Below are the code and all the weights of a small trained network. Each question names an input and a class and asks about switching units off, where a switched-off unit gives its printed mean instead of its output.

import numpy as np


def w(rows, s, z=0):
    codes = np.array(rows[::2]) - 128.0
    scale = np.full(codes.shape[1], s)
    scale[-1] = z or s
    return codes * scale


def f(y):
    return y / 2 * (1 + np.tanh(0.7978845608 * (y + 0.044715 * y**3)))


def log_softmax(a):
    a = a - a.max(-1, keepdims=True)
    return a - np.log(np.exp(a).sum(-1, keepdims=True))


def net(x, mask):
    res = np.array(x, float).reshape(1, 7) / 4 @ E
    y = f(res @ A[0][:, :-1].T + A[0][:, -1])
    res = res + np.where(mask, y, B[0][:, -1]) @ B[0][:, :-1]
    return log_softmax(res[-1] @ U[:, :-1].T + U[:, -1])


A, B = {}, {}
E = w([
[178,41,71,67,41,98,192,46,133,194,72,71],'x0',
[75,97,125,187,113,140,247,131,1,33,189,97],'x1',
[118,126,114,134,134,136,135,128,126,149,130,149],'x2',
[195,92,202,198,144,67,131,48,153,178,188,186],'x3',
[126,103,119,131,145,135,121,116,139,105,129,127],'x4',
[132,125,139,114,128,124,127,136,131,123,147,111],'x5',
[119,137,118,125,122,134,129,131,117,165,145,140],'x6',
],0.015)
A[0] = w([
[159,119,66,61,72,148,98,153,188,178,61,55,198],'N1',
[63,122,202,224,149,94,94,151,110,113,175,175,174],'N2',
[138,160,90,53,147,180,42,168,225,153,50,141,242],'N3',
[232,46,124,136,117,51,184,76,140,171,133,143,109],'N4',
[59,240,106,95,189,198,51,216,95,58,115,114,255],'N5',
[99,158,201,89,182,159,39,185,181,133,149,191,239],'N6',
[179,180,229,163,215,101,95,133,187,145,139,205,183],'N7',
[169,120,194,130,91,72,9,20,180,159,154,209,153],'N8',
[156,109,184,236,112,88,217,56,63,109,215,124,82],'N9',
[212,42,143,128,98,37,193,52,80,177,141,129,48],'N10',
[85,90,71,59,80,164,208,101,57,110,84,59,104],'N11',
],0.011,0.0063)
B[0] = w([
[92,53,26,82,91,105,113,38,159,196,35,54,227],'N1',
[84,167,175,148,225,83,128,128,88,117,215,166,215],'N2',
[212,104,69,172,185,177,68,110,151,179,40,28,246],'N3',
[186,196,163,173,113,91,180,118,179,188,79,44,205],'N4',
[197,178,46,148,233,242,107,181,49,63,160,113,252],'N5',
[217,160,105,172,203,103,45,178,133,136,107,104,226],'N6',
[161,180,194,71,181,60,6,167,193,122,185,175,232],'N7',
[178,217,151,77,166,2,220,125,253,170,150,149,232],'N8',
[97,93,219,209,178,170,44,202,58,108,183,76,219],'N9',
[246,117,168,223,113,173,124,201,155,205,78,38,208],'N10',
[135,32,136,19,71,248,215,197,79,127,81,112,210],'N11',
],0.0098,0.033)
U = w([
[251,126,115,224,182,181,52,168,104,149,113,68,252],'0',
[79,178,41,136,194,216,186,176,16,14,215,164,170],'1',
[178,193,134,76,173,11,44,118,187,125,206,228,114],'2',
[39,130,248,234,192,57,69,126,79,99,255,182,3],'3',
[97,68,15,63,86,128,63,34,146,175,41,76,74],'4',
[79,33,124,40,33,184,245,183,72,101,105,117,84],'5',
[209,170,166,112,80,39,224,47,198,200,131,131,3],'6',
],0.0095,0.0058)

Each question gives the input, the list of numbers given to net, and the class t.
The units are the neurons (one row each of A and B). Each row of codes is followed by its name. A weight is (code - 128) times the scale printed after its matrix; where a second scale follows, it is the last column's (A, B and U).
mask holds one flag per neuron, in row order. A switched-off neuron (its flag False) gives its mean, the last column of its row in B, instead of its output. The means were averaged over made-up inputs and are rounded, as every weight is.
A unit's drop is (log p(t) with every unit on - log p(t) with that unit switched off) / (log p(t) with every unit on - log p(t) with every unit switched off).
unit that matters most: the unit with the biggest drop
top k neurons: the k neurons with the biggest drops, biggest first
drop of u: that unit's drop, to one decimal
input [1,-3,0,-5,7,2,3], class 4: unit that matters most => N1
input [-7,-6,-1,1,-4,3,8], class 2: top 2 neurons => N7; N8
input [0,6,2,-7,5,3,8], class 1: top 2 neurons => N5; N1
input [8,0,7,0,-1,-1,7], class 4: top 2 neurons => N1; N8
input [-5,-8,-7,2,8,-4,8], class 2: top 2 neurons => N8; N7
input [-8,-8,-2,2,-8,-1,5], class 2: top 2 neurons => N7; N8
input [3,-8,2,0,4,-1,2], class 4: top 2 neurons => N1; N3
input [5,-4,-3,1,6,-4,4], class 6: top 2 neurons => N8; N4
input [1,8,0,-7,7,-4,4], class 5: drop of N11 => 0.7
input [2,7,6,-6,8,4,-5], class 5: drop of N11 => 0.4
input [6,4,-8,-8,7,-5,8], class 5: drop of N11 => 0.2
input [-6,7,7,1,5,5,-7], class 3: drop of N9 => 0.2
